Below is a small trained network, with its code and all its weights. Each question gives an input and a target symbol and asks what happens when units are switched off, that is, made to give their printed mean instead of their output.

import numpy as np


def w(rows, s, z=0):
    codes = np.array(rows[::2]) - 128.0
    scale = np.full(codes.shape[1], s)
    scale[-1] = z or s
    return codes * scale


def norm(h):
    return h / np.sqrt((h * h).mean(-1, keepdims=True) + 1e-5)


def f(y):
    return np.maximum(y, 0)


def softmax(a):
    e = np.exp(a - a.max(-1, keepdims=True))
    return e / e.sum(-1, keepdims=True)


def log_softmax(a):
    a = a - a.max(-1, keepdims=True)
    return a - np.log(np.exp(a).sum(-1, keepdims=True))


def net(x, mask):
    ids = ['αεζλπψω'.index(c) for c in x.split()]
    T = len(ids)
    res = E[ids] + P[:T]
    u = 0
    for l in range(3):
        r = norm(res)
        for j in range(2):
            rows = slice(4 * j, 4 * j + 4)
            q, k, v = (r @ M[l][rows].T for M in (Q, K, V))
            z = softmax(np.where(np.tri(T) > 0, q @ k.T / 4**0.5, -1e9)) @ v
            o = O[l][rows]
            res = res + np.where(mask[u + j], z, o[:, -1]) @ o[:, :-1]
        u += 2
        y = f(norm(res) @ A[l][:, :-1].T + A[l][:, -1])
        res = res + np.where(mask[u : u + 8], y, B[l][:, -1]) @ B[l][:, :-1]
        u += 8
    return log_softmax(norm(res)[-1] @ U[:, :-1].T + U[:, -1])


Q, K, V, O, A, B = {}, {}, {}, {}, {}, {}
E = w([
[108,94,197,109,74,119],'α',
[149,115,166,125,84,165],'ε',
[171,130,130,141,113,202],'ζ',
[145,150,170,74,146,177],'λ',
[93,119,107,183,75,191],'π',
[126,48,205,252,63,107],'ψ',
[207,162,101,69,93,43],'ω',
],0.014)
P = w([
[109,76,115,119,154,91],'0',
[246,90,196,109,180,150],'1',
[133,94,93,58,76,151],'2',
[75,157,102,177,117,113],'3',
[211,126,205,146,191,103],'4',
[107,160,89,44,80,154],'5',
[58,253,125,172,116,90],'6',
[184,183,191,150,202,58],'7',
[85,171,94,44,104,160],'8',
],0.011)
Q[0] = w([
[220,44,68,155,133,139],'L0H0',
[97,114,163,125,68,149],'L0H0',
[174,103,206,122,244,122],'L0H0',
[201,117,231,124,83,139],'L0H0',
[185,143,61,81,85,134],'L0H1',
[127,105,83,130,103,113],'L0H1',
[110,111,125,114,153,79],'L0H1',
[135,119,190,130,204,148],'L0H1',
],0.011)
K[0] = w([
[181,36,78,207,122,116],'L0H0',
[58,138,161,122,57,185],'L0H0',
[132,66,141,135,254,117],'L0H0',
[56,114,214,230,169,121],'L0H0',
[189,110,33,104,103,154],'L0H1',
[166,78,78,128,128,157],'L0H1',
[93,105,203,158,100,127],'L0H1',
[78,193,130,228,154,139],'L0H1',
],0.0097)
V[0] = w([
[96,134,100,108,170,157],'L0H0',
[50,137,207,138,76,212],'L0H0',
[202,97,117,125,124,182],'L0H0',
[146,111,41,153,120,113],'L0H0',
[217,156,130,112,182,101],'L0H1',
[136,255,123,181,115,138],'L0H1',
[142,109,69,100,69,74],'L0H1',
[160,93,91,172,176,87],'L0H1',
],0.0054)
O[0] = w([
[133,96,132,186,153,181,78],'L0H0',
[171,165,136,117,57,197,255],'L0H0',
[236,181,87,115,179,122,173],'L0H0',
[46,135,92,25,187,126,89],'L0H0',
[102,119,150,177,111,115,127],'L0H1',
[149,129,198,69,193,109,84],'L0H1',
[121,125,155,61,135,132,143],'L0H1',
[255,59,81,129,138,156,93],'L0H1',
],0.0053,0.0038)
A[0] = w([
[74,166,60,4,227,110,139],'L0N0',
[204,151,82,35,162,151,178],'L0N1',
[171,115,180,109,254,134,60],'L0N2',
[56,118,58,210,101,2,139],'L0N3',
[159,146,129,118,232,61,76],'L0N4',
[31,109,98,112,98,99,82],'L0N5',
[77,189,86,242,167,216,100],'L0N6',
[159,211,29,240,170,160,5],'L0N7',
],0.0063,0.0033)
B[0] = w([
[120,116,42,135,142,105,163],'L0N0',
[38,64,195,203,52,92,255],'L0N1',
[148,136,162,198,37,94,174],'L0N2',
[8,154,1,213,195,112,179],'L0N3',
[88,115,122,175,111,238,166],'L0N4',
[93,71,71,124,128,144,153],'L0N5',
[238,182,181,124,136,229,208],'L0N6',
[151,228,166,134,215,194,168],'L0N7',
],0.0053,0.004)
Q[1] = w([
[241,101,144,138,253,36],'L1H0',
[112,87,121,99,89,128],'L1H0',
[124,148,124,118,137,91],'L1H0',
[91,129,159,118,142,176],'L1H0',
[168,127,173,137,179,98],'L1H1',
[101,93,71,96,124,115],'L1H1',
[87,195,110,136,102,116],'L1H1',
[98,84,138,139,21,231],'L1H1',
],0.016)
K[1] = w([
[146,34,70,59,149,175],'L1H0',
[165,143,150,153,131,68],'L1H0',
[95,113,136,98,134,147],'L1H0',
[129,163,187,160,170,98],'L1H0',
[88,9,131,142,120,187],'L1H1',
[112,122,132,62,178,102],'L1H1',
[100,183,129,119,46,130],'L1H1',
[104,206,166,167,172,82],'L1H1',
],0.012)
V[1] = w([
[163,115,176,176,165,115],'L1H0',
[227,168,71,101,17,99],'L1H0',
[125,201,114,1,123,190],'L1H0',
[145,179,205,69,157,170],'L1H0',
[155,195,159,129,77,72],'L1H1',
[183,150,119,149,66,16],'L1H1',
[183,198,24,94,95,73],'L1H1',
[117,208,12,105,47,102],'L1H1',
],0.0059)
O[1] = w([
[154,211,112,169,152,132,176],'L1H0',
[231,135,118,163,40,194,253],'L1H0',
[134,89,72,55,125,149,27],'L1H0',
[233,157,64,71,103,82,114],'L1H0',
[170,158,100,170,106,99,182],'L1H1',
[194,125,63,150,58,117,178],'L1H1',
[188,66,57,176,70,153,69],'L1H1',
[254,65,91,177,65,141,113],'L1H1',
],0.0061,0.0032)
A[1] = w([
[174,49,106,126,169,203,149],'L1N0',
[73,150,8,198,185,72,69],'L1N1',
[164,221,150,154,135,132,183],'L1N2',
[123,115,192,84,101,121,129],'L1N3',
[245,115,134,110,133,50,7],'L1N4',
[85,75,51,5,86,204,12],'L1N5',
[159,71,140,218,150,86,75],'L1N6',
[111,138,77,191,254,132,20],'L1N7',
],0.0086,0.0018)
B[1] = w([
[122,129,209,126,130,56,153],'L1N0',
[190,181,176,141,185,8,149],'L1N1',
[107,62,116,104,116,92,254],'L1N2',
[148,142,57,131,148,153,176],'L1N3',
[94,130,179,166,142,181,177],'L1N4',
[191,194,222,110,136,156,153],'L1N5',
[150,172,114,27,134,156,184],'L1N6',
[223,115,76,124,182,176,140],'L1N7',
],0.011,0.0069)
Q[2] = w([
[103,107,91,94,117,171],'L2H0',
[110,145,64,63,93,166],'L2H0',
[73,168,52,102,84,121],'L2H0',
[147,164,107,149,135,160],'L2H0',
[125,123,134,43,156,151],'L2H1',
[66,140,74,207,138,104],'L2H1',
[99,186,30,81,113,132],'L2H1',
[142,146,2,140,113,203],'L2H1',
],0.013)
K[2] = w([
[116,234,125,142,137,174],'L2H0',
[135,231,110,166,95,108],'L2H0',
[146,223,150,188,69,149],'L2H0',
[185,157,134,99,48,119],'L2H0',
[143,154,151,63,147,122],'L2H1',
[103,134,136,205,75,128],'L2H1',
[149,247,133,105,47,121],'L2H1',
[179,194,86,133,82,179],'L2H1',
],0.012)
V[2] = w([
[114,44,83,140,92,105],'L2H0',
[135,88,84,199,205,210],'L2H0',
[156,95,222,149,73,115],'L2H0',
[174,202,68,167,159,94],'L2H0',
[148,83,130,102,115,129],'L2H1',
[84,117,148,254,133,156],'L2H1',
[199,105,153,151,199,109],'L2H1',
[130,74,119,120,126,145],'L2H1',
],0.0074)
O[2] = w([
[103,175,192,127,147,160,67],'L2H0',
[160,199,91,92,138,202,90],'L2H0',
[134,47,53,127,141,144,253],'L2H0',
[52,176,71,253,87,170,93],'L2H0',
[150,172,111,148,145,110,131],'L2H1',
[70,103,209,99,74,239,136],'L2H1',
[76,164,62,163,103,154,173],'L2H1',
[158,187,136,68,65,96,113],'L2H1',
],0.0059,0.0054)
A[2] = w([
[2,65,133,98,91,174,102],'L2N0',
[155,130,91,37,86,122,137],'L2N1',
[165,111,173,93,114,156,171],'L2N2',
[177,203,117,93,165,183,2],'L2N3',
[141,79,60,54,147,108,95],'L2N4',
[130,159,180,203,148,53,91],'L2N5',
[164,219,138,138,133,146,150],'L2N6',
[147,124,114,71,176,68,121],'L2N7',
],0.013,0.0054)
B[2] = w([
[57,113,136,125,107,11,199],'L2N0',
[125,156,186,172,193,158,213],'L2N1',
[101,176,62,143,118,93,254],'L2N2',
[68,231,36,25,58,168,179],'L2N3',
[64,65,185,116,124,255,161],'L2N4',
[84,223,155,182,173,199,176],'L2N5',
[72,56,82,64,149,97,206],'L2N6',
[169,32,55,142,146,102,169],'L2N7',
],0.0097,0.0083)
U = w([
[183,164,69,154,191,42,102],'α',
[191,158,217,49,127,114,247],'ε',
[70,185,182,192,139,192,53],'ζ',
[128,8,112,110,167,173,176],'λ',
[125,184,51,21,112,146,190],'π',
[53,71,150,120,66,50,134],'ψ',
[218,114,103,162,23,148,141],'ω',
],0.011,0.0015)

Each question gives the input, a string of symbols that net reads in full, and the target symbol t.
The units are the heads (4 rows each of Q, K, V and O) and the neurons (one row each of A and B). Each row of codes is followed by its name. A weight is (code - 128) times the scale printed after its matrix; where a second scale follows, it is the last column's (O, A, B and U).
mask holds one flag per unit, layer by layer, with each layer's heads first. A switched-off unit (its flag False) gives its mean, the last column of its rows in O or B, instead of its output. The means were averaged over made-up inputs and are rounded, as every weight is.
A unit's drop is (log p(t) with every unit on - log p(t) with that unit switched off) / (log p(t) with every unit on - log p(t) with every unit switched off).
The circuit of an input: a set's keep is (log p(t) with only the set's units on - log p(t) with every unit switched off) / (log p(t) with every unit on - log p(t) with every unit switched off). Starting from the 12 units with the biggest drops (on a tie, the unit counted first), units are removed one at a time, each time the one whose removal leaves the highest keep (on an exact tie, the one counted first), for as long as the keep stays at least 0.8.
units of the circuit, in order: the units of the circuit, biggest drop first
k most important neurons: the k neurons with the biggest drops, biggest first
k most important neurons of layer l: the k neurons of layer l with the biggest drops, biggest first
heads that matter: for each layer, one digit per head in row order, 1 if its drop is at least 0.15 and else 0, layers parted by /
input ζ α π α ζ ψ ψ ω ψ, target ω: heads that matter => 00 / 01 / 00
input π ε ζ ψ, target ζ: units of the circuit, in order => [L2N5]
input π π ε π ω π π ε, target λ: heads that matter => 00 / 00 / 10
input ω ε ω α ψ ζ, target ψ: heads that matter => 00 / 10 / 00
input ω ε ε λ ω α ψ ω, target ζ: units of the circuit, in order => [L1N4, L2N5]
input α ω ζ ζ λ λ ψ ε ε, target ψ: units of the circuit, in order => [L1N6, L2N0]
input λ ζ ζ, target λ: 2 most important neurons of layer 0 => [L0N1, L0N6]
input ε π α, target π: 2 most important neurons => [L1N5, L1N2]
input π ζ ζ π, target π: units of the circuit, in order => [L0H0, L0N7, L0N6, L2N3]
input ε ζ ε λ, target λ: units of the circuit, in order => [L1H0, L2N4, L2N7]
input ε ζ α, target ζ: units of the circuit, in order => [L2N1, L1N2]
input ψ λ λ ω ω, target ψ: heads that matter => 00 / 10 / 01
input ε ε ζ ψ ψ, target ω: heads that matter => 01 / 10 / 00
input π ω ψ α ω ω ω λ ω, target ω: units of the circuit, in order => [L1H1]
input ζ ω λ π ψ, target π: 3 most important neurons => [L1N6, L1N2, L0N7]
input ω ζ ε π ζ π ζ α ζ, target ζ: 4 most important neurons => [L2N1, L1N2, L0N6, L1N6]
input π ψ ω ω ψ, target λ: 3 most important neurons => [L1N6, L1N5, L2N4]
input ω ζ ζ ω, target α: heads that matter => 10 / 00 / 00
input ζ ε ε ω π ζ ω, target α: 2 most important neurons => [L1N1, L0N3]
input α λ α ω ζ ψ α α, target ε: most important neuron => [L0N2]
input λ ζ ε α α ψ ε, target ω: heads that matter => 00 / 11 / 00
input α ω ψ λ ω ζ λ α α, target λ: heads that matter => 01 / 10 / 01
input ζ ω ζ ε ψ λ ψ ε, target π: heads that matter => 11 / 01 / 10
input α ζ π ω λ π ψ ε, target ε: 3 most important neurons => [L0N2, L0N5, L2N3]
input α λ ζ, target λ: heads that matter => 00 / 11 / 11
input ζ α π π ω, target π: 4 most important neurons => [L1N7, L0N7, L1N4, L1N2]
input ω π α, target ω: units of the circuit, in order => [L1H1]
input ω ζ ε λ ζ α, target λ: heads that matter => 11 / 11 / 01
